Below are the code and all the weights of a small trained network. Each question names an input and a class and asks about switching units off, where a switched-off unit gives its printed mean instead of its output.

import numpy as np


def w(rows, s, z=0):
    codes = np.array(rows[::2]) - 128.0
    scale = np.full(codes.shape[1], s)
    scale[-1] = z or s
    return codes * scale


def norm(h):
    return h / np.sqrt((h * h).mean(-1, keepdims=True) + 1e-5)


def f(y):
    return y / 2 * (1 + np.tanh(0.7978845608 * (y + 0.044715 * y**3)))


def log_softmax(a):
    a = a - a.max(-1, keepdims=True)
    return a - np.log(np.exp(a).sum(-1, keepdims=True))


def net(x, mask):
    res = np.array(x, float).reshape(1, 4) / 4 @ E
    u = 0
    for l in range(4):
        y = f(norm(res) @ A[l][:, :-1].T + A[l][:, -1])
        res = res + np.where(mask[u : u + 10], y, B[l][:, -1]) @ B[l][:, :-1]
        u += 10
    return log_softmax(norm(res)[-1] @ U[:, :-1].T + U[:, -1])


A, B = {}, {}
E = w([
[126,139,129],'x0',
[255,74,188],'x1',
[81,138,189],'x2',
[133,222,136],'x3',
],0.0081)
A[0] = w([
[44,170,244,66],'0.n0',
[157,105,120,185],'0.n1',
[192,163,77,184],'0.n2',
[179,130,20,5],'0.n3',
[185,101,133,248],'0.n4',
[123,171,200,80],'0.n5',
[199,131,99,173],'0.n6',
[220,176,129,68],'0.n7',
[164,132,106,205],'0.n8',
[141,63,87,234],'0.n9',
],0.011,0.002)
B[0] = w([
[152,5,193,253],'0.n0',
[98,146,51,172],'0.n1',
[142,221,236,220],'0.n2',
[204,160,37,192],'0.n3',
[76,129,124,241],'0.n4',
[91,63,92,174],'0.n5',
[74,125,90,219],'0.n6',
[85,117,135,231],'0.n7',
[77,209,135,179],'0.n8',
[167,141,2,224],'0.n9',
],0.006,0.0034)
A[1] = w([
[237,124,136,202],'1.n0',
[192,116,141,38],'1.n1',
[20,196,87,125],'1.n2',
[168,103,89,56],'1.n3',
[127,130,177,147],'1.n4',
[207,92,158,1],'1.n5',
[118,187,198,170],'1.n6',
[108,133,182,133],'1.n7',
[254,111,144,81],'1.n8',
[105,99,86,92],'1.n9',
],0.012,0.0018)
B[1] = w([
[42,222,149,195],'1.n0',
[46,166,149,137],'1.n1',
[97,72,236,254],'1.n2',
[145,118,85,152],'1.n3',
[236,67,134,154],'1.n4',
[117,155,254,156],'1.n5',
[127,55,95,204],'1.n6',
[220,106,134,164],'1.n7',
[66,165,221,189],'1.n8',
[42,88,222,155],'1.n9',
],0.0065,0.0052)
A[2] = w([
[98,131,84,73],'2.n0',
[108,50,182,114],'2.n1',
[147,249,58,98],'2.n2',
[143,164,152,254],'2.n3',
[227,72,88,90],'2.n4',
[93,70,81,120],'2.n5',
[115,210,169,205],'2.n6',
[207,149,169,182],'2.n7',
[113,134,88,106],'2.n8',
[209,151,214,158],'2.n9',
],0.012,0.0026)
B[2] = w([
[154,134,194,134],'2.n0',
[172,73,93,254],'2.n1',
[236,19,88,209],'2.n2',
[55,18,114,177],'2.n3',
[98,180,146,148],'2.n4',
[26,225,108,172],'2.n5',
[95,77,106,214],'2.n6',
[13,170,101,168],'2.n7',
[170,143,186,131],'2.n8',
[57,198,3,215],'2.n9',
],0.0052,0.0059)
A[3] = w([
[74,57,138,254],'3.n0',
[132,78,150,103],'3.n1',
[223,7,231,153],'3.n2',
[136,135,183,69],'3.n3',
[183,35,81,76],'3.n4',
[26,91,90,178],'3.n5',
[119,197,181,129],'3.n6',
[206,1,160,126],'3.n7',
[223,101,167,54],'3.n8',
[110,81,140,188],'3.n9',
],0.0096,0.0032)
B[3] = w([
[156,206,92,254],'3.n0',
[161,159,150,148],'3.n1',
[194,93,62,199],'3.n2',
[153,162,126,120],'3.n3',
[87,184,130,175],'3.n4',
[143,241,120,247],'3.n5',
[52,223,56,126],'3.n6',
[64,184,78,197],'3.n7',
[125,174,168,123],'3.n8',
[106,163,3,182],'3.n9',
],0.0055,0.0084)
U = w([
[110,172,83,218],'0',
[92,201,73,143],'1',
[43,181,207,218],'2',
[236,67,82,231],'3',
[209,113,126,40],'4',
[189,91,253,21],'5',
[193,114,200,1],'6',
[142,54,245,44],'7',
],0.012,0.0072)

Each question gives the input, the list of numbers given to net, and the class t.
The units are the neurons (one row each of A and B). Each row of codes is followed by its name. A weight is (code - 128) times the scale printed after its matrix; where a second scale follows, it is the last column's (A, B and U).
mask holds one flag per neuron, layer by layer. A switched-off neuron (its flag False) gives its mean, the last column of its row in B, instead of its output. The means were averaged over made-up inputs and are rounded, as every weight is.
A unit's drop is (log p(t) with every unit on - log p(t) with that unit switched off) / (log p(t) with every unit on - log p(t) with every unit switched off).
The circuit of an input: a set's keep is (log p(t) with only the set's units on - log p(t) with every unit switched off) / (log p(t) with every unit on - log p(t) with every unit switched off). Starting from the 12 units with the biggest drops (on a tie, the unit counted first), units are removed one at a time, each time the one whose removal leaves the highest keep (on an exact tie, the one counted first), for as long as the keep stays at least 0.8.
units of the circuit, in order: the units of the circuit, biggest drop first
most important unit: the unit with the biggest drop
top k neurons: the k neurons with the biggest drops, biggest first
top k neurons in layer l: the k neurons of layer l with the biggest drops, biggest first
drop of u: that unit's drop, to one decimal
input [-5,4,7,-1], class 3: units of the circuit, in order : (3.n2)
input [2,7,-5,-2], class 2: units of the circuit, in order : (1.n8; 1.n0)
input [0,5,-3,-4], class 2: units of the circuit, in order : (1.n8; 1.n0)
input [-6,7,7,-3], class 2: units of the circuit, in order : (1.n0; 2.n9)
input [5,7,6,-6], class 2: top 2 neurons in layer 2 : (2.n2; 2.n9)
input [6,7,-2,5], class 2: top 2 neurons in layer 1 : (1.n8; 1.n0)
input [1,5,0,-6], class 1: top 2 neurons : (0.n2; 0.n4)
input [8,3,6,-3], class 0: top 3 neurons : (2.n9; 3.n7; 1.n2)
input [6,-2,7,-1], class 3: top 2 neurons : (3.n2; 0.n0)
input [-5,-5,6,0], class 3: top 2 neurons : (0.n0; 3.n2)
input [-6,4,2,-3], class 0: top 2 neurons : (0.n2; 0.n4)
input [2,-2,-7,3], class 3: top 3 neurons : (2.n2; 0.n3; 3.n5)
input [-5,-7,-3,5], class 2: top 2 neurons in layer 2 : (2.n2; 2.n9)
input [-3,-7,-2,6], class 2: top neuron : (1.n2)
input [-5,-7,0,5], class 2: top 2 neurons : (1.n2; 2.n2)
input [4,7,5,-6], class 2: top 2 neurons in layer 2 : (2.n2; 2.n7)
input [-5,4,7,-2], class 3: top 2 neurons in layer 2 : (2.n5; 2.n1)
input [6,4,6,-5], class 0: drop of 2.n5 : 0.0
input [-4,4,0,-5], class 1: drop of 0.n2 : 0.1
input [-4,6,-2,-4], class 2: drop of 1.n0 : 0.2
input [-1,8,-5,4], class 2: most important unit : 1.n8
input [7,6,-7,-8], class 1: drop of 1.n9 : 0.1
